(in the rows, 128 means zero)
Each row has a class, written as a number after it; each block has new classes, again numbered from 0 up.
[110  96 144 121 169 154 199 185 149  97 175  88 139 160 108  95 147 135
 147 178 133 150 134  94 138  88 133 210  90 162 123 138 158 149 137 153]  9
[147  85 122 142 152 117 120 147 151  46 136 186 104 160 119 117 115 114
 102 147 126 115 115 132 123 140 121 113 116  92  96 106 133 108 111  35]  2
[114  88 173 133 140 134 121 129 149 175 103  91 100 141 222 138  80 145
 176 151 129  85  82 132 167 117  93 102 101 145 149 124 118 121 140 122]  8
[ 96  89 156 139 114 162 102 134 183 164 111 140 156 164 154 137 147 113
 106 130 154 124  95 139 120 103 139 151 144 141 139 107 149 125 107  84]  8
[145 133 158 122  79 122 122 133 127  71 159 172 131 125 153  97  60  82
 192 139  95 109 114  97 110  85 115 105 118 164  88  94  79 102 125 140]  7
[164 106 152 122 116  92 212  96 122 110 182 172  67 132 165 133  67 142
 200 145  96 136 105 147 131 127 118 105 159 173 158 112 101  83 129 236]  5
[139 145  82 116 119 127 132 135 128  90 138 137 141 134 120 144 136 131
 140 161 138 142 135 149 114 100 148 148 143 117 115 141 143 121 139 110]  1
[ 94 129 114 138 153  94  88 172 116 134 129 116 136 126 108 139 170 135
 116 128 134 157 161 139 124 149 147 129 118 158  94 166 124 116 125  94]  1
[146 133 144 146  97 140 149 111 148  86 159 160 119 191  91 168 142 131
 150 135 140 141 124 146 142 166 134 113 141 146 153 122 145 125 104 117]  9
[185 158 110 167 100 109  99 139 122 172 102 140 186 145 150 116 151 136
 127 118 136 159 125 153 106 100 116 151 119 120 146 122 168 188  73 150]  5
[130 135 165 101 114 134 102 163 105 132 122 122 133 210 181 132 137 128
 169 144 119 150 128 202 130 109 135 105 156 148  98 165 120 122 147  85]  7
[140  87 129 156 139 110 102 186  93 188 111  99 133 148 140 162 173 129
 106 149 141 137 130 133 137 141  95 124 112 183  63 178 137 169 103 140]  9
[144 128 189 163 126 128 113 130 144 157 102 106 130  77 157 138 156 149
 183  97  99 103  98 130 133 113 135 106 124 169 105 140 105 155 132 112]  0
[136 138 117 126 147 105 163 129 137 116 123  53 181 118 151 107 146 185
 118 115 149 125 102 163 135 137 129 117  99 106 108 135 124 120 129  93]  2
[167 130 121  82 141  83 159 139 141  79 158 165 131 128  81 147 152 134
 186 118 142 107 160 133 144 141 115 147 131 139  91 103 148 126 122 200]  1
[ 89 151 112 108 144 150 128 165 163  96 146  86 160 167 149  86 155 126
 123 141 144 113  96 113 138 120 142 182 118 142 115 139 120 138 136  80]  7
[ 96  71 132 114 113 150 125 160 129 174 169 134 130 153 113 138 184 136
 140 152 154 131 168 179 118 127  83 172 149 159  63 124 123 168 146 101]  1
[140 108 112 132 128 118 141 168 140 159 125 110 100  82 176 150 121 136
 181 131 110 145 142 112 148  78 142 164 141 119 108 136 121 118 163 181]  6
[127 137 172 143  94 139 142 119 119 154 108 102 148 101 149 148 126 133
  74 122 182 152 136 171 176 141 127  54  91  85 183 108 100 130 121 126]  1
[131 109 196 102 131  94 213 105 167 151 134 106 102 116  57 156 163 181
 252 112  87 118 147 141 104 108 192 125 143 140 108 135 143 117 141 186]  8
[ 85 152  80 156 142 122  74 184 113 145  91  78 141 129 158 114 152 122
  99 100 102 153 111 113 139 125  89 175 145 156 138 171 100 144 129 128]  9
[ 83 180  68 189 101 159  66 172 137 107 115 101 101  96 148  85 184 136
 104  58  48 122  99  80 133 136 117 207 158 133 162 147 127 145 165 157]  5
[165 130 161 181 115 151 203 119 126 175  80 107 112 125 153 124 137 169
 152 157  90 137 149 128 136  97  62 104 111 164 201 109  81 138 124 193]  3
[112  81 160 146 147  75 115 139 171 146  94 150 118 151  86 145 168 145
 193 112 124 137 141 176 108 118 151 127 160  97 125 121 181 124 124  75]  8
[138  65 132 131 141 133  80 147 144 171 100 168  90 125 153 159 147  89
 130 158 146 102 117 138 123  96 132 142 145 161  93 138 133 142 125  61]  8
[119 116 138 176 107 157  84 167 128 174 127 131 121 134 169 130 151 101
  57 139 163 167 130 140 145  74 165 121 111 109 107 150 134 126 120  89]  6
[111 155  92 155 130 140  47 149 139 133  97 101 166 147 160 117 172 144
  76  77 126 105 108 149 113 158  95 147 132 145  99 142 152 128 123  61]  2
[117 102 140 159 132 130  83 140 112 176  96 114 136 110 152 109 134 132
 120 132 133 132 154 143 134 136 135 107 123 134 122 141 120 135 130  81]  6
[155  50 165 114 125  97 125 155 170 124  60 164 125 115 101 148 137 112
 180  93  93 110 127 147 106 112 122 127 186 138  76  96 105 154 106  99]  3
[ 76  72 150 111 123 103 123 102 148 142 147 134 127 139 115 108 108 137
 237 128 153 136 172 138 165 197 164 133 154 133 133 114  88 119 125  89]  6
[123  68 140 120 152  94 128 104 153 150 114 111 146 106 168 203 137 131
 152 141 195 157 105 199 137 134 167  99 139 133 140 129 142 106 142  63]  8
[132  94 150 121 137 127  81 184 151 181 108 144 113 190 162 163 145 120
 116 158 139 118 121 156 113 105 132 131 113 139  63 142 193 156  99  84]  5
[107  90 140 127 157 157 172 140 122  84 139  81 138 157 145 151 158 158
  99 125 123 167  76 150 149 140 138 135 138  84 141 150 135 162 168 137]  9
[144 142 142 178 115 113 114 115 130 167 138 132  75 160 121 139 132 162
  98 132 141 128 127 145 133 167 139  56 116 131 126 148 101 126 107  65]  4
[127 134 156 131 126 139 214 165 112 119 113 129  66 204  96  90 156 175
 154 211  57  70 166 136 137 129  35  77 121 126 110 121  83 101 141 169]  7
[159 108 146 118 180 124 127 142 137 132 134 136 160 166 172 132 128 149
  98 131 142 131 105 139 104 133 135 131 105 159  97 136 173 121 109 112]  2
[109 103 155 159 111 157 131 116 165 132 135 136 137 150 131 142 124 122
 181 176 163 115 144 131 138 152 140 148 124 186 165 120 169 116 112 100]  0
[ 84 102 103 170 147  93 108 180 121 173 113  76  96 165 124 114 138 141
  86 132 125 150 126 141 120 147  93 142 134 129  87 182  88 153  92 123]  4
[142 123 139  94  99 151 149 103 122  91 137 175 165 186  95 162 154 136
 207 173 118 128 188 145 107 166  97 115 132 137 119  85 134 137 144 149]  7
[ 99  87 155 147 117 150  68 154 155 123 138 169 146 177 162 143 135  90
 107 143 151 162 118 142 127 143 148 135 118 161 121 115 138 138  91  51]  5
[125 152 124 126 131 142 100 118 125 109 104 148 158 146 133 138 165 133
 150 110 113 132 132 135 121 132 138 147 158 140 146 137 175 121 144 172]  0
[136 107 137 150 157  96 169 145 152 161  96  85 139 119 108 130 128 168
 158 150 137 143 159 155 104 136 108 133 129 148 146 124 141 132 114 125]  4
[191 150 135 172 173 105  74 163 158 114  96 177 109 108 155 136 122  67
 128 124 134 142 107 118 100  65 149 178  98 164 158 138 185 177  73  98]  5
[ 87 108 138 143 152 110 140 151 150 177  83  85 104 172 144 104 140 154
 127 118 129 155 123 149 150 122 130 140 141 106 165 152 101 148 117  96]  3
[155 101 146 146 168 133 123 149 138 126  85 133 140 142 192  90 102 136
 111 142 139 127 106 133 151 154 133 127 124 139 184 130 124 119 101  65]  2
[131  71 138 160 101 115 216 173 116 116 180 103  96 136  86  59 113 171
 152 167  76 119 155 161  69  78 112 152 145 156  57 142 157  81 148 142]  2
[125  98 143 141  74 135 129 134 170 162  94  82 170 127 132  89 112 138
 131 139 163  72 123 132 142 107  96 111 100 137  98  80 118 145 102  58]  3
[112  68 180 187 133 153  67 175 132 143  66 132 153 140 157 128 140 101
 107 166 125 147 137 159 108 139 128 113 106 172 142 131 164 150  95  31]  5
[134 160 119 133 199  65  33 141 128 116 111 152 164 125 218  50  58 124
 147  74 123 137  92  64 142 141 122 127 109 157 156 115 111 113 119 111]  4
[103 156 165 172 134 173  98 152 130 108 126 113 114 204 212  99 151 163
 169 117  80 128 114 143 183 124  73 122 128 141 157 139 122 105 159 156]  6
[113  90 131 117 140 107 100 170 142 132 135 108 177 159 164 105 155 154
 149  72 122 141 125 110 149 160 113 169 136 185  99 115 135 130 135 169]  3
[153  99 161 145 104 144 108 140 123 132 135 169 107 143 143  94 142 113
  93 149 143 121 106 153 140 120 200  92 139 138 117 136 147 124 117  40]  5
[175 212 103 165 122 130 103  97 113 177  74 177 114 120 148  81 147 159
 207 110  74 154 157  98 120  51 173 149 160  55 200 137 163 152 161 160]  6
[135 133 144 165 171 114  93 159 119  91  78 141 109 174 125 144 179 125
 110 137  92 153 116 200  91 105 132 109 140 126 122 172 184 136 118  78]  5
[160 141 148 114 130 118 108 136 145  85 121 153 166 155 131 107  83 116
 160 113 111 112 117 103 120 111 129 148 104 111 125 110 160 154  87 168]  0
[132 102  96  61 152  87 151 166 112 147 162 129 154 117 133 138 137 148
 105 135 138 151 158 153 117  96 127 142 131 108  56 120 133 105 160 171]  0
[137 193 150 126 153 152 184  81 116  64 109 134 105 136 142  75  81 155
 109 145  64 129 109 111 106  60 129  66  76  41 168 116  87  97 155 111]  2
[194 214 137 171 145  93 104  69  76  98  91 159  87  61 114  88 120  95
 154 101 113 110 135 127 118  71 178  72 117 153 157 174 141 102 127 161]  6
[105 120  83 183 127 126  71 132 120 132  91 107 131 125 163 118 116 125
 108 152 132  97 122 108 122 166  74 123  96 150 110 142 114 124 105  64]  2
[169 113 134 177  86 108 164 134 146 186  95 121 156 183 119  95 169 186
 128 152 161 127 124 140 150 125 167  97 138 112 142 125 182 128  92 108]  3
[140 114  84 117 169  90  91 143 102 136 116 105 128 141 198 142 123 154
 146 131 134 164 117 127 136 116 178 131 126 139 111 175 159 119 175 106]  3
[130 135 133 130  91 147 128 126 150 125 161 164 107 209 102 175 120 141
 135 133 114 139 140 144 120 146  98 116 133 112 133 105 138 140 117 108]  9
[117 155 111  89 113 149 125 126 146  74 152 145 128 171 126  98  97 121
 183 147 121 106 148 103 134 138 129 160 115  96 153  95 139 136 157 108]  7
[123 147 162 145 147 130 116 138 112 103 130 107 119 111 164  91 155 120
 129 115 142 127 101 132 154 106 155 103  95 111 136 141 132 140 179  89]  7
[105 113 133 142 167 104  41 137 131 189 103  97 172 121 217  94 105 145
  82  71 156 125  67 104 134 160 125 116 116 132 110 129 124 161 126  93]  4
[109 123 130 203 145 146  83 145 134  89 101 137 145 120 182  92 167 140
 155 126 107 149 114 107 169 121 119 130 126 102 163 117 126 120 162  90]  6
[130 153 143 121 148 132 115 194 142 161 109  81 172 185 193 132 184 166
 108 137 146 135 111 160 150 107 110 122  99 108 105 135 160 144 147 102]  7
[153 156 134  96 110 132 142 118 106  91 116 109 148 204  94 127 143 139
 153 113  92 138 142 144 109  98 127 129 115 128  79 158 117 165 105 199]  3
[113 117 137 122 190  80 164 174 130 159  72 114 153 160 120  82 186 168
 105 122 133 147 159 140 161 163 103 125 125 108 141 132 101 106  92 141]  2
[152 118 130 195  92 165 139 157 179 136 152 124 103  82 152 153 131 139
 121 130 126 137 127 111 135 151 158 169 115 167 210  99 177 131 134 113]  5
[132 138 116 174 121 143 124 154 100  82 114 123 109 153 142 133 147 117
 106 159 119 163 137 161 139 149 124 113 131 122 187 157 113 123 142  99]  7
[121  89 122 168 121 111 122 164 134 164 167 129 107 134 130 119 167 135
 108 137 168 124 153 133 147 160 103 138 101 173  77 131 122 112 112  84]  2

A new block, with new classes numbered from 0.
[137 143 113 131 147 126 122 114 123 128 112 127 123 142 135 117 133 141
 123 147 138 140 128 121 134 130 127 125 117 122 149 120 132 140 137 129]  4
[129 154 130 131 128 116 116 122 139 128 115 129 138 132 129 123 126 128
 109 142 109 146 117 118 129 124 133 141 115 143 114 131 122 146 124 144]  8
[102  73 102 123 139 109 113 139 145 117 125 117  95 102  67 122 222  98
 150 204 168 102 113 115 158 133 116 119 172 157 182 180  67  86 146 156]  0
[135 141 126 117 113 136 135 136 110 114 135 121 133 129 125 110 144 100
 126 103 123 121 135 125 108 113 132 115 126 133 132 115 126 139 122 113]  2
[121 111 126 120 129 129 112 123 131 129 117 116 134 113 129 137 131 135
 135 130 140 129 121 139 106 141 119 118 120 113 150 145 135 122 140 122]  7
[139 108 108 150 131 117 120 129 121 128 117 123 126 122 124 146 126 147
 123 131 129 136 113 132 121 130 115 136 113 126 151 144 142 140 138 130]  5
[ 74  52 119 106 115 124  96 135 104 143  78  86 140  67 108 163 174 150
 130 160 127 112 141 168 149 177  95  98 137  95 149 146 134  75 167 116]  3
[118 131 103 142 132 126 132 113 113 135 114 106 131 118 120 128 145 137
 126 114 139 129 120 135 115 133 108 115 131 108 152 134 133 135 135 130]  5
[141 168 127 132 139 141 120 120 128 134 123 118 128 133 130 131 127 115
 124 121 131 139 128 115 118 143 125 134 125 126 149 125 134 141 140 129]  0
[137 127  63 138 177 153  93 143  90  88 114 131 133 133 111 103 160 121
 128  99 221 160 120  85 144 131 141 168 139 122 248  93 161 126 178 124]  7
[122 135 113 116 108 143 140 134 108 124 123 118 137 115 120 113 155 110
 133 100 123 118 130 142 115 124 125 119 133 127 140 111 118 122 125 117]  2
[138 137 194 142 115 131 129 127 148  65 108 135 106 118 123  67 140  78
 122 154 108 147 141  67  94 148 126  96 140 133  75 152 144 129 137 218]  6
[131  96 117 133 140 115 116 128 116 122 125 129 119 127 119 126 127 137
 126 169 138 134 133 118 126 138 120 116 121 127 150 140 120 136 139 123]  4
[121  93 117 141 125 121 119 131 116 128 128 141 119 126 124 132 123 126
 125 136 144 121 122 136 128 134 123 121 116 128 135 139 132 132 144 128]  6
[108 125 151 118 143 108 146 132  79  62 102  98 113 175 138  64 100  96
  76 206 164 131 139  69 144  80 101  98 164 142 118 150  88 162 113 136]  2
[127 168 128 130 140 141 126 114 132 130 124 113 131 137 124 123 140 131
 118 133 129 135 111 136 116 137 126 140 130 129 134 132 124 145 137 138]  0
[135 113 130 137 139 130 117 128 120 139 115 107 120 133 127 133 134 129
 125 139 133 129 132 126 121 153 116 133 114 120 141 157 126 125 143 125]  0
[118 128 109 135 141 121 115 122  94 134 121 101 126 154 128 118 154 122
 129 118 129 122 129 148 143 124 102 100 132 114 149 131 130 119 144 115]  3
[121 126 134 124 112 147 124 135 104 130 133 131 127 108 115 112 138 112
 124  82 141 118 135 130 114 139 131 131 121 123 135 111 133 134 137 123]  6
[127 133 128 134 150 168 152 124 149 116 133 144 112 118 120  86 124 113
 149  95 184 143 132 144 101 128 138  85 173 110 183 131 187 100 109 165]  4
[135 140 163 121 124  93 103 130 138 170 117 106 131  92 144  68 137 135
 109  85 156 154 138  94  70 124 160 150 136 103 124 134 113 159 101 102]  8
[129 139 122 131 120 140 124 135 107 135 130 124 136 125 109 120 125 106
 114 102 120 136 122 131 119 128 126 132 121 136 130 124 127 148 118 120]  8
[127 119 140 143 138 125 111 121 124 128 126 138 117 126 125 121 125 127
 126 136 141 123 122 127 121 137 120 124 116 122 131 143 124 135 142 139]  6
[ 97 161  86 122  75  87 124 130 161 135 122 131 181  98 139 164 120 151
 129 141  95 113 117 167 114 101 143 120 171 103 175 125 148 105 127 131]  2
[128 128 118 126 119 145 138 125 106 123 115 118 138 107 111 133 147 132
 123  98 134 129 123 141 116 140 117 128 119 121 150 118 138 140 139 130]  5
[140 101 193 149 133 124 107 132 147 167 135 127 133 122 136 106 151 142
 134 107 134 125 113 175  88 133 149 115 147 109 128 154 115 110 116 131]  1
[134 106 121 144 144 120 119 123 123 127 114 111 119 128 127 146 126 141
 124 139 135 144 122 120 123 136 115 128 114 123 142 149 143 132 139 126]  5
[102 145  94 107  85 104 127 135 152 111 145 140 166 111 118 162 136 119
 110 162 113 109 105 158 133  81 154 141 157 109 146 124 149 130 125  99]  2
[123 168  93 155  94 164 125 126 114 150  98 108 101 105 110 140 126 111
 125  82  90 123 111 141 117 157  82 130 111 142 156 131 130 117 113 183]  7
[135 112 118 140 132 113 104 135 106 134 110 119 126 137 116 135 150 116
 123 145 119 138 118 147 141 135 116 121 121 138 152 135 130 129 150 116]  3
[124 122 140 113 118 123 139 149 125 100 141 141 145 113 140  84 132  95
 128 114 147 145 157  78 123 132 152 104 169 157 117  90 103 119 134 157]  1
[134 129 111 113 111 139 125 137 115 127 124 124 150 120 116 133 134 109
 134  99 132 126 125 143 108 133 132 130 114 130 163 122 135 134 136 109]  7
[149 170  66 147 130 101 142 109 111 137 150 146 118 104 104 117 164  90
 132 102 169 130 128 106 124 130 102 113 106 158 227 103 100 166 137  99]  5
[148  82 145 143 140 164 113 165  66  54  86 141 134 150  93 105 140  77
 109 152 134 147 120 127 193 146  95 123  95 181 183 124 127 126 158 137]  8
[118 130 109 134 138 135 128 120 113 144 131  95 120 143 118 129 152 118
 139 126 128 120 125 136 119 144 108 110 136 121 137 146 111 121 138 121]  0
[122 128 111 121 133 131 125 118 113 140 121 102 128 141 129 132 139 121
 135 111 140 128 126 138 109 133 117 110 120 116 154 136 127 126 134 108]  7
[168 102 108 124 121 121 118 153  92 123  94 149 134 131 109 128 143 106
 127 149 131 126 137 136 173 139 119 141  63 187 205 117 105 142 144  88]  4
[128 170 137 120 124 123 122 122 127 128 123 120 132 146 132 128 130 122
 110 124 110 132 126 143 130 112 128 121 133 134 127 122 144 138 128 143]  3
[132 152 121 144 131 120 119 125 112 154 143 100 123 136 145 110 146 123
 123  94 131 117 133 123 112 127 112 104 124 123 141 126 126 127 120 116]  1
[159 133  82 170 150 123  72 146 102 151  95 120 112 123 113 143 122  77
 151 133 131 135 122  94 149 157  93 118 105 174 199 136 116 135 146 108]  0
[116 123 169 124 138 156 168  91 138 119 140 126 125 203 157 132 128 101
 144 124  94 134 142 165 104 117 146  48 154 100  49 130 142 104 123 154]  2
[127 130 130 107 111 144 133 132 118 121 130 120 141 120 121 120 131 107
 129  97 133 126 133 137 103 132 129 124 116 131 143 125 130 132 127 120]  7
[ 80 128 131 131 135 168 174  87 128 130  72 107 138 142 110  90 136 112
 127 167  81 132  93 174 115 152  92  68 135 135   4 156  94 130 108 199]  8
[127  69 139 135 116 157  99 149 115 157  82 130 132 116  94 131 196 135
 130  94 143 109 115 182 146 149 161 181 113  99 158 142 140  87 156 131]  6
[137 129 128 127 123 144 138 124 115 129 121 116 132 112 110 132 154 127
 129  97 127 133 124 137 112 142 122 134 113 125 141 124 130 137 136 125]  5
[120 134 132 101  86 122 160 132 128 139 155 121 134 101 127 156  97 130
 115 108 110 135 114 142 112 113 125 141 135 123  97 115 107 160 106  82]  5
[140 164 138 129 119 143 128 132 116 139 142 119 134 125 130 111 152 116
 115  87 128 117 125 133 113 126 128 123 127 130 134 110 129 137 121 130]  1
[125 140 121 115 119 145 127 127 118 127 130 119 134 111 119 117 143 116
 132  92 143 129 122 136 102 136 123 129 121 121 159 120 128 132 132 118]  7
[119 125 114 140 136 127 123 129 114 139 139 103 121 134 140 116 151 136
 123 116 138 113 123 132 134 126 107 110 129 122 135 132 124 113 127 125]  1
[127 138 118 117 117 144 138 131 111 119 128 120 133 118 122 115 150 111
 130 102 129 120 134 136 113 125 124 116 122 131 145 114 128 125 127 117]  2
[127 145 129 116 120 131 121 130 110 133 131 126 142 126 116 118 141 106
 116 103 123 128 137 148 120 126 132 121 121 138 135 114 137 142 133 120]  3
[116 138 122 124 127 122 120 128 109 143 132  98 129 134 126 127 139 131
 133 107 117 124 135 143 121 127 111 109 144 110 135 133 130 116 134 123]  3
[112 133 116 130 137 125 113 122 111 142 138 103 120 136 113 133 156 117
 133 120 119 130 124 148 125 130 113 104 140 126 134 130 127 121 139 118]  3
[120 120 110 137 136 128 135 115 118 130 133 109 121 124 121 137 137 137
 130 119 141 130 113 138 112 125 108 109 133 114 142 138 137 138 130 119]  5
[123 144 127 115 117 135 121 134 103 135 121 120 142 124 106 124 150 104
 117 109 117 130 130 151 129 131 131 128 129 141 139 112 126 137 137 118]  3
[135 110 109 137 137 122 113 131 128 132 121 130 114 125 125 139 118 150
 127 158 138 133 120 128 131 130 122 130 129 114 158 142 139 129 133 129]  4
[ 97 132 110 122 140 136  71 126 110 167 100 116 121  44  90 113 174  79
 121 108 169 148 136 112 129 170 124 129 127 146 168  92 116 136 144  91]  3
[132 106 138 144 134 121 102 132 124 122 120 135 116 134 121 124 139 125
 127 140 135 126 116 125 127 131 130 132 117 131 133 144 131 132 147 138]  6
[163 177 134 128 115 150 169 115 135 160 115 136 123 133 145 102 173 112
 132  80 144 117 108 162 122 128 125 107 140 102 155 109 129 123 116 136]  1
[123 166 168 138 128 134 117 100 140 169 133 128 116 113 167  92 115 102
 132  68 141 148 130 139  84 122 139  90 150  92 113  97 121 144  98  98]  2
[127 147 134 100 126 136 159 126 100 127 174 108 136 123 118 120 124 114
 123  67 161 143 156  97  91 121 144 132 155 101 146 101 118 150 127  86]  5
[119 130 119 136 133 135 130 128 115 145 146 108 121 139 135 128 144 122
 129 110 134 116 128 133 126 128 115 100 144 124 131 129 122 111 124 130]  1
[125  99 130 140 140 127 134 118 122 112 117 120 122 126 125 139 131 149
 119 147 135 142 116 136 119 139 112 118 118 123 132 145 138 135 143 141]  5
[123 109 113 147 138 132 114 132  99 134 128 112 115 142 123 130 121 116
 121 115 135 131 125 128 136 128 105 106 128 121 147 142 135 127 124 119]  8
[ 85  60 117 123 145 154 148 134 127 105  95 146 119 125 111  97 103  96
 134 164 163 130 130 143 136 125 124  62 198 148  83 149 136 101 118 211]  3
[126 153 124 118 125 117 128 122 116 126 114 123 133 143 118 120 151 113
 111 147 120 129 114 148 132 113 124 113 138 141 129 124 123 149 135 133]  3
